Below are the code and all the weights of a small trained network. Each question names an input and a target symbol and asks about switching units off, where a switched-off unit gives its printed mean instead of its output.

import numpy as np


def w(rows, s, z=0):
    codes = np.array(rows[::2]) - 128.0
    scale = np.full(codes.shape[1], s)
    scale[-1] = z or s
    return codes * scale


def norm(h):
    return h / np.sqrt((h * h).mean(-1, keepdims=True) + 1e-5)


def f(y):
    return y / 2 * (1 + np.tanh(0.7978845608 * (y + 0.044715 * y**3)))


def softmax(a):
    e = np.exp(a - a.max(-1, keepdims=True))
    return e / e.sum(-1, keepdims=True)


def log_softmax(a):
    a = a - a.max(-1, keepdims=True)
    return a - np.log(np.exp(a).sum(-1, keepdims=True))


def net(x, mask):
    ids = ['Θαγζπφψ'.index(c) for c in x.split()]
    T = len(ids)
    res = E[ids] + P[:T]
    r = norm(res)
    for j in range(3):
        rows = slice(2 * j, 2 * j + 2)
        q, k, v = (r @ M[0][rows].T for M in (Q, K, V))
        z = softmax(np.where(np.tri(T) > 0, q @ k.T / 2**0.5, -1e9)) @ v
        o = O[0][rows]
        res = res + np.where(mask[j], z, o[:, -1]) @ o[:, :-1]
    y = f(norm(res) @ A[0][:, :-1].T + A[0][:, -1])
    res = res + np.where(mask[3:19], y, B[0][:, -1]) @ B[0][:, :-1]
    return log_softmax(norm(res)[-1] @ U[:, :-1].T + U[:, -1])


Q, K, V, O, A, B = {}, {}, {}, {}, {}, {}
E = w([
[143,109,143,170,142],'Θ',
[73,65,2,139,120],'α',
[144,130,104,34,117],'γ',
[126,111,144,193,147],'ζ',
[176,121,140,155,146],'π',
[130,146,125,193,88],'φ',
[69,161,151,67,143],'ψ',
],0.0094)
P = w([
[156,94,213,165,92],'0',
[148,118,183,168,123],'1',
[143,149,152,166,134],'2',
[193,158,107,150,138],'3',
[196,175,78,144,158],'4',
[190,193,64,155,178],'5',
[175,215,43,168,214],'6',
[186,241,31,176,214],'7',
[243,253,47,180,225],'8',
],0.0044)
Q[0] = w([
[152,204,106,184,157],'H1',
[90,86,59,129,143],'H1',
[118,182,93,37,128],'H2',
[90,209,95,86,189],'H2',
[3,44,254,85,89],'H3',
[101,190,101,178,170],'H3',
],0.0083)
K[0] = w([
[141,129,6,126,136],'H1',
[167,143,142,119,139],'H1',
[110,101,85,117,215],'H2',
[106,50,2,112,179],'H2',
[158,51,201,123,20],'H3',
[90,121,51,110,158],'H3',
],0.0085)
V[0] = w([
[48,1,14,142,136],'H1',
[181,104,178,81,241],'H1',
[114,174,222,136,97],'H2',
[155,156,189,83,195],'H2',
[202,71,15,161,97],'H3',
[203,207,118,152,133],'H3',
],0.0079)
O[0] = w([
[170,60,67,101,159,154],'H1',
[164,118,254,136,192,138],'H1',
[107,172,85,120,176,50],'H2',
[141,154,151,157,174,71],'H2',
[211,110,137,194,96,2],'H3',
[115,137,155,138,51,167],'H3',
],0.0083,0.0022)
A[0] = w([
[55,227,153,127,90,79],'N1',
[75,156,111,122,106,107],'N2',
[179,170,111,191,138,192],'N3',
[148,2,228,107,96,4],'N4',
[78,102,108,170,152,89],'N5',
[143,123,212,15,66,31],'N6',
[132,90,210,92,145,90],'N7',
[133,79,81,150,109,140],'N8',
[157,122,66,157,192,173],'N9',
[189,50,29,109,51,106],'N10',
[206,132,174,91,151,31],'N11',
[182,113,140,110,92,61],'N12',
[122,127,142,193,198,121],'N13',
[168,145,103,66,166,183],'N14',
[127,153,157,125,11,83],'N15',
[81,76,210,115,198,87],'N16',
],0.0093,0.0046)
B[0] = w([
[215,182,113,95,177,200],'N1',
[163,153,176,117,189,141],'N2',
[111,42,82,139,63,174],'N3',
[222,135,104,68,140,136],'N4',
[88,157,189,126,88,127],'N5',
[57,76,172,166,57,169],'N6',
[151,58,75,159,146,139],'N7',
[147,185,119,198,126,171],'N8',
[85,99,124,213,34,178],'N9',
[143,212,162,103,253,254],'N10',
[92,81,162,188,186,121],'N11',
[97,107,212,83,91,129],'N12',
[87,100,129,54,88,153],'N13',
[55,144,62,208,119,172],'N14',
[144,97,83,32,91,146],'N15',
[142,179,18,86,140,156],'N16',
],0.0061,0.0077)
U = w([
[100,61,182,141,213,68],'Θ',
[101,246,136,98,221,153],'α',
[30,121,84,128,87,139],'γ',
[191,206,85,110,3,5],'ζ',
[176,137,247,184,109,177],'π',
[170,51,73,74,169,151],'φ',
[133,117,139,137,78,140],'ψ',
],0.011,0.0033)

Each question gives the input, a string of symbols that net reads in full, and the target symbol t.
The units are the heads (2 rows each of Q, K, V and O) and the neurons (one row each of A and B). Each row of codes is followed by its name. A weight is (code - 128) times the scale printed after its matrix; where a second scale follows, it is the last column's (O, A, B and U).
mask holds one flag per unit, heads first, then neurons. A switched-off unit (its flag False) gives its mean, the last column of its rows in O or B, instead of its output. The means were averaged over made-up inputs and are rounded, as every weight is.
A unit's drop is (log p(t) with every unit on - log p(t) with that unit switched off) / (log p(t) with every unit on - log p(t) with every unit switched off).
The circuit of an input: a set's keep is (log p(t) with only the set's units on - log p(t) with every unit switched off) / (log p(t) with every unit on - log p(t) with every unit switched off). Starting from the 12 units with the biggest drops (on a tie, the unit counted first), units are removed one at a time, each time the one whose removal leaves the highest keep (on an exact tie, the one counted first), for as long as the keep stays at least 0.8.
circuit, biggest first: the units of the circuit, biggest drop first
unit that matters most: the unit with the biggest drop
k most important neurons: the k neurons with the biggest drops, biggest first
which heads matter: for each layer, one digit per head in row order, 1 if its drop is at least 0.15 and else 0, layers parted by /
drop when u is switched off: that unit's drop, to one decimal
input π γ Θ π ζ ψ Θ π ζ, target π: circuit, biggest first => H1; N10
input ψ α ψ ψ ψ ψ ψ, target γ: which heads matter => 010
input α π π ψ ψ ψ φ, target γ: circuit, biggest first => H1; N1
input π γ γ γ π ζ, target π: unit that matters most => H3
input π ζ ζ ζ α ψ ψ γ γ, target γ: which heads matter => 001
input γ ψ ζ α π α, target π: which heads matter => 001
input ψ α Θ ζ, target φ: which heads matter => 101
input ψ ψ ψ Θ φ φ Θ, target ζ: which heads matter => 101
input φ π π, target ζ: circuit, biggest first => H3; N15
input ζ ζ γ α ψ ψ π, target γ: which heads matter => 000
input α γ ψ ψ ψ ζ, target γ: which heads matter => 000
input φ π π π Θ, target π: which heads matter => 101
input ψ γ ζ α π ψ, target φ: which heads matter => 010
input φ γ π, target ζ: which heads matter => 111
input ψ α φ ζ α α γ, target φ: which heads matter => 111
input γ ψ ψ α ψ α α Θ, target φ: circuit, biggest first => H1
input γ α Θ ψ ψ ψ α, target α: which heads matter => 010
input π γ π γ, target π: which heads matter => 100
input ψ φ φ γ, target ζ: circuit, biggest first => H1; N10
input α γ Θ ψ Θ ζ, target γ: unit that matters most => N9
input ψ π ζ ψ Θ α γ ψ, target φ: 2 most important neurons => N15; N4
input ψ ψ ψ Θ ζ ψ ψ α φ, target γ: 3 most important neurons => N9; N1; N3
input γ ψ ζ ζ π, target π: drop when H3 is switched off => 0.5
input ζ ζ γ π α, target π: drop when N12 is switched off => 0.0
input π α π π, target φ: drop when H1 is switched off => 1.1
